Each row has a hidden trait or not; one of two labels after the row says which. A new part has a new trait and new labels.
In the rows, zero is written as 128.
[140 130 111 114 136 150 172 145 117 100 127  86 153 129 113 106 125 116
 121  96 118  98  84]
satud
[132 128 103 136 116 198 156 120 137 155 106 173  86 147 125 110 140 121
 124 181 102 115  86]
satud
[135 128 131 148 112 183 158 108 121 119 111 173 105 149 131 162 113 123
 176 135 126 100 113]
Mito
[137 138 105 140 136 184 173 144 121 111 122 131 110 153 119 133 136 126
 111 134 119 103  96]
Mito
[108 135  90 135 168 119  77 140 128 148 149 107 104  96 111 102 160 130
 101 177 140 166 146]
Mito
[140 130  88 123 152 179 172 130 117 122 128 133 126 144 123 124 132 118
 110 128 127 116 106]
satud
[138 134  77 127 153 173 173 134 118 120 132 129 117 145 111 121 143 115
  80 136 119 124 105]
satud
[134 134  62 117 179 132 149 158 116 130 152 112 128 132 101 125 163 127
  54 142 140 162 107]
satud
[136 124 139 126 114 129 142 127 124  84 114 133 128 114 134 185 106 130
 214  90 145 112 130]
Mito
[123 129 116 146 130 131 104 118 130 124 137 152  98 133 126 149 135 141
 127 138 128 151 162]
Mito
[134 154 149 123 118  75 185 151 120  87 137   9 165 178 127 127 158 123
   1  62  98  89  62]
Mito
[128 149 109 132 152 146 120 132 149 195 139 106 114 117 102  55 146 131
  28 155 116 136 121]
satud
[141 134  64 117 177 179 144 159 126 129 137 114 115 101  98 129 148 129
 109 135 147 156 118]
satud
[133 141  95 140 140 191 163 134 136 141 113 135 102 151 116  96 151 126
  78 171 110 119  82]
satud
[137 149  76 109 186 127 138 172 135 147 156  58 143 143  93  60 169 152
   1 118 128 160 121]
satud
[131 135 151 147 108 112 154 116 118 118 125 129 142 185 143 168 130 119
  79 108 115 107  95]
Mito
[129 131  88 127 171 129 124 140 117 144 156 128 132 157 109 125 156 152
  20 124 145 163 157]
satud
[124 127  69 126 166 153 104 134 128 137 146 135  98  97 107 110 146 132
 134 171 136 163 158]
satud
[129 127  70 119 185 138 103 145 126 121 149 125 118  83 106 123 136 139
 160 134 164 170 196]
Mito
[145 118 112 115 126 172 189 122 115 111 123 142 151 166 128 107 115 115
  91 112 109  96  97]
satud
[144 130 118 111 138 142 176 146 123 133 126 106 150 134 116 116 125 119
  85  94 118 104  95]
satud
[114 122 121 142 119 102 135 119 123 136 131 149 127 165 144 128 147 114
  99 168 108 127 108]
Mito
[134 115 121 142 143 149 124 107 111  72 133 171 142 145 138 169  96 162
 161  91 162 140 193]
Mito
[157 147  56 123 171 236 173 143 128 106 122 115 102 102  90 114 122 137
 148 121 145 129 111]
satud
[123 138 116 158 149 135  72 118 131 118 139 139 109 132 131 165 140 151
 101 135 149 164 158]
Mito
[133 115 131 133 110 171 167 101 118 110 115 167 128 133 131 128 104 101
 198 141 109  87 102]
satud
[139 113  82 140 158 186 135 108 107 135 132 255  95 154 125 231 124 148
 163 150 177 173 177]
Mito
[129 142 116 132 140 137 134 129 145 190 130 138 119 133 122  84 148 118
  58 166 122 130 103]
satud
[140 124  53 135 175 198 139 116 113 116 144 183 105 116  97 159 126 143
 158 141 161 163 154]
Mito
[140 116 117 132 110 152 165 108 116  82 122 174 129 159 141 185 115 119
 170 106 122 113 133]
Mito
[144 149 104 131 139 152 179 145 135 135 123  85 144 181 121  81 149 125
   7 131 107 109  54]
satud
[133 119 160 137  88 153 146 108 125  94 100 157 120 108 150 168  93 113
 245 107 123  89 125]
Mito
[129 149  80 121 192  96 103 172 133 130 162  76 126 124  98 128 174 158
   1 118 158 197 169]
Mito
[133 111 106 163 112 247 146  69 108 108 106 255  75 162 150 215  95 131
 255 172 146 122 153]
Mito
[133 146  84 151 156 234 159 105 142 182 122 166  77 132 104  80 145 137
  55 188 124 135 108]
satud
[133 123 124 143 116 122 157 110 113 117 133 171 126 187 138 184 136 119
  93 130 123 127 127]
Mito
[135 142  54 123 191 162 113 151 136 166 154 131 117 124  90  89 156 151
  43 164 138 187 148]
satud
[136 129 122 128 126 133 172 131 119 135 128 129 149 163 128 118 133 113
  74 117 111 108  87]
satud
[141 138  99 141 132 199 169 111 118  99 120 160  98 158 117 174 122 133
 132 123 138 116 129]
Mito
[129 143 123 145 137 136 110 129 144 139 130 110 107 125 123 106 138 143
  89 131 120 136 137]
Mito
[129 135 148 126 143 128  89 144 145 163 121 113 138 100 121  79 116 146
 128 138 139 137 128]
satud
[138 123  52 117 184 199 114 132 124 119 140 169  97  88  94 128 126 148
 194 157 164 168 177]
satud
[126 133 112 116 165 104  93 159 138 143 142  96 138  88 115  83 140 136
  87 122 140 163 153]
Mito
[141 141 126 133 146 152 145 134 121 127 132 132 134 161 118 156 131 156
  51  91 142 134 135]
Mito
[131 143  53 110 194 155 118 170 138 143 152  74 103  94  87  77 177 145
  32 141 128 178 151]
satud
[135 135  90 135 150 152 168 134 110 120 139 133 120 164 118 160 153 125
  68 125 127 137 116]
Mito
[134 137  82 133 151 162 136 126 123 105 141 122 105 145 107 124 144 141
  93 134 126 145 142]
Mito
[135 130 117 128 138 146 124 123 124 106 137 116 123 103 106 139 113 145
 143  91 141 132 151]
Mito
[112 104  91 116 134  58 116 138 100  60 162 131 129 126 127 202 158 109
 151 124 132 174 168]
satud
[134 137 109 143 118 164 176 111 115  99 125 131 115 173 119 143 142 127
  86 127 104  98  77]
Mito
[145 117  66 133 148 223 153 115 111  93 119 205  96 106 109 181 105 129
 255 152 158 137 137]
satud

New part:
[165 158 116 118 112 145 119 106 128 154 113 112 146 108 118 105 143 138
 140 124 108  94 158 165  90 138 180 131 127 139 102 102 146 102 125 128
 113 109 143 148 121 124 144 155 109 173 131 118 131 134 171 131 113 133
 147 115 135 142  94 129  81 120  85 113 120 125 103 131 164 135  97 116
 132 123 155 121 141 124 135 173 113 157 128 109 141 124  80 128 169 132
 106 144  99 134 119]
teg
[151 163 143 125 131 146 127  91 125 110 148 113 140 163  99 120 135 150
 137 124 107 105 152 134 120 145 136 128 133 119 135  81 121  87 115 126
 136 113 142 103 119  60 119 177 122 118 136 120 135 136 169 129 126 113
 126 126 132 120 104 126  98 126 108  96 117 129 129 125 157 136  84 129
 113 117 151 128 133 159  74 104 103 150 105 150 138 111  47 121 227 134
 137 114  95 109 132]
teg
[182 140 131 139 122 169 128 150 130  52 161  79 142 247  58 105 138 112
 152 117 154 113  84 101 167 144 194  94 132 105 168  74  93  78 112 138
 135 140 139  92 127  99  61 160 139  17 149 110 139 132 159 112 160  89
 107 105 137 136  64 107  75 118  88 103  52 145 178 106 149 125  89 136
 113 113 138 134 119  63 159  50 120 154  84  99 134  92  97 110 255 136
 194 102 102  32 166]
teg
[137 160 109 117 134 135 130  98 123 113 126 138 137 111 118 141 129 149
 142 132 123 119 146 134 115 154 117 125 124 124 124 116 125 111 121 118
 133 118 141 139 122  76 116 172 123 111 130 126 126 134 158 129 112 109
 121 134 125 125 112 128 106 125 114 117 123 130 120 129 143 135  99 122
 117 125 148 137 133 141  89 133 123 139 117 163 144 134  79 129  99 128
 154 130 122 125 133]
lib
[182 155  96 103 119 139 122  67  89 128 137 126 156  89  92 102 159 150
 161 117 134 107 136 164  89 160 158 135 130 125 103 107 137  85 111 125
 112 100 147 106 123 114 139 198 111 252 130 111 133 139 188 136 110 127
 161 117 133 119 103 129  72 117  91 124 130 119 100 122 139 144  88 113
 105 120 128 132 150 165  54 190 113 142 148 144 129 169  21 116 232 128
 110 139  87 131 119]
teg
[ 94 142 120 146 151 132 132 148 153 106 111 143 132 195 158 187  79 138
 128 154  80 133 167 110 143 122  54 118 122 129 166 116 120 132 138 111
 164 134 135 146 124  45  89 135 148   1 126 147 113 124 132 120 140  92
  75 151 117 143 110 130 109 139 144 121 121 146 150 141 157 121 106 142
 146 124 187 128 106 119 200  66 139 147 122 176 163  68 147 147   1 131
 220 112 154  89 150]
lib
[155 153 117 112 118 146 123  89 112 129 123 114 137 138 104 110 145 144
 144 119 113 102 152 155  99 144 168 137 129 128 114 104 140 101 120 121
 117 113 143 117 121  91 139 167 114 164 130  99 132 134 169 130 113 127
 144 120 134 131 101 129  86 124 104 115 118 129 105 130 158 136  86 122
 114 118 140 125 139 145 109 162 114 146 123 136 140 135  66 123 199 130
 120 139 105 120 120]
teg
[131 130  76 124 134 132 128 111 108 100 125 139 137 126 135 151 119 135
 153 136 132 131 125 130 110 153 114 122 118 126 137 123 130 129 122 121
 135 109 144 134 128  97 115 158 130  94 127 128 117 132 151 126 122  97
 128 128 123 128 108 126 115 126  99 118 117 134 124 126 135 131 103 123
 112 127 150 138 128 140 176 140 131 136 106 148 146 132  99 133  99 130
 171 138 135 109 135]
teg
[129 138 110  99 143 126 132  72 107 117 127 158 137  83 134 152 134 156
 155 142 111 129 146 154  93 167  90 138 118 128 115 138 143 121 118 115
 134 108 143 130 122  78 135 191 122 163 124 131 117 134 169 132 103 116
 148 136 122 119  71 137 102 126 115 122 146 123 107 135 128 140 100 116
 120 125 160 131 139 176 103 174 123 135 106 173 144 139  42 135  68 132
 154 140 128 140 123]
lib
[131 151 113 117 149 129 133  94 126 102 129 146 132 147 123 167 115 164
 143 139 113 127 148 131 124 146  87 126 123 123 140 119 127 123 121 118
 147 116 137 125 122  57 108 161 132  65 129 134 117 132 151 129 118  99
 115 142 121 120 117 132  94 130 125 104 129 130 130 133 138 133  96 127
 112 121 167 134 128 151 135 123 131 136 120 175 152 123  97 130  65 132
 175 119 143 113 138]
lib
[182 162 102  74 113 135 123  40  84 146 140 120 150  55  79  99 172 161
 165 107 129  91 146 187  73 175 181 147 138 126  90 106 144  81 103 126
 104  86 146 104 120 108 161 229  98 255 131 104 140 140 196 142  97 140
 192 115 138 108  94 135  81 114  94 113 142 113  83 123 143 150  84 107
 104 118 127 126 156 189   1 221  94 141 117 147 125 176   1 108 255 132
  75 142  81 147 109]
lib
[157 132  89 132 111 143 120 138 119 141  89 104 130 136 151 112 121 109
 131 132 121 107 138 133  96 125 182 120 117 143 125 108 139 125 135 131
 119 115 142 177 126 151 120 146 120  90 131 128 121 129 149 127 128 116
 131 115 131 161 111 122  75 123  99 143  91 140 115 132 159 124 114 123
 142 127 172 124 131  86 209 140 127 157 116 106 145  90 161 136  90 133
 159 151 121  96 132]
teg
[129 118  47 107 134 127 128 109 112 118 103 158 130  82 161 159 118 133
 151 144 133 135 141 140  93 160 100 128 112 135 116 160 138 141 126 115
 132  90 141 154 129 127 122 155 125 126 122 139 111 133 153 126 106 101
 137 135 120 128 121 133  96 126 107 137 123 131  99 134 130 129 114 120
 125 132 161 137 135 162 193 147 134 133 115 148 145 145 126 140  14 125
 180 150 142 130 129]
lib
[115 150 114 108 144 118 127  90 121 136 117 155 137 113 143 170 117 169
 140 142  81 116 189 145 101 140  60 138 127 133 125 121 146 132 124 109
 147 111 134 124 119  62 129 170 129 106 121 138 118 132 156 133 109 118
 122 150 119 126 124 139 107 135 139 113 158 125 105 144 151 136 111 126
 127 124 179 134 130 177 106 163 113 140 117 181 157 115  83 139   3 126
 157 128 130 142 125]
lib
[144 152 118 125 145 139 129 114 140  86 140 127 138 204 103 156 113 156
 143 142 103 122 149 127 139 140 101 122 127 118 158  92 109 108 120 123
 155 126 138 114 122  43  83 155 138  22 133 129 126 129 148 127 137  99
 105 138 123 121  90 129  79 130 122 106 110 137 144 129 150 128  88 134
 115 118 167 127 119 122 121 100 121 146 110 164 149  95  72 128 168 135
 177 111 124  99 146]
teg
[174 171 122 101 115 155 124  62 103 121 150 100 148 121  53  99 172 144
 151 108 120  85 143 160  99 161 194 132 139 119 111  69 126  64 107 132
 114 100 146 101 119  89 139 191 112 240 135 103 139 137 188 134 123 137
 161 114 141 114  89 126  79 115  91 107 114 120 112 122 156 146  74 118
 112 113 130 119 145 151   8 188 103 147  88 145 128 150   6 107 255 134
  97 124  79 112 123]
teg
[149 161 122 125 121 158 125  91 127 115 143  95 135 184  90 109 144 149
 138 112 106  94 157 138 119 129 161 126 131 120 129  72 122  83 117 135
 126 115 144 111 119  88 116 182 122 124 142 111 138 133 168 128 128 120
 135 120 135 129  85 124  79 124 102 101 105 133 130 124 163 136  77 127
 119 117 151 129 131 118  95 134 102 155 107 129 140 121  63 116 254 129
 128 114  92  95 133]
teg
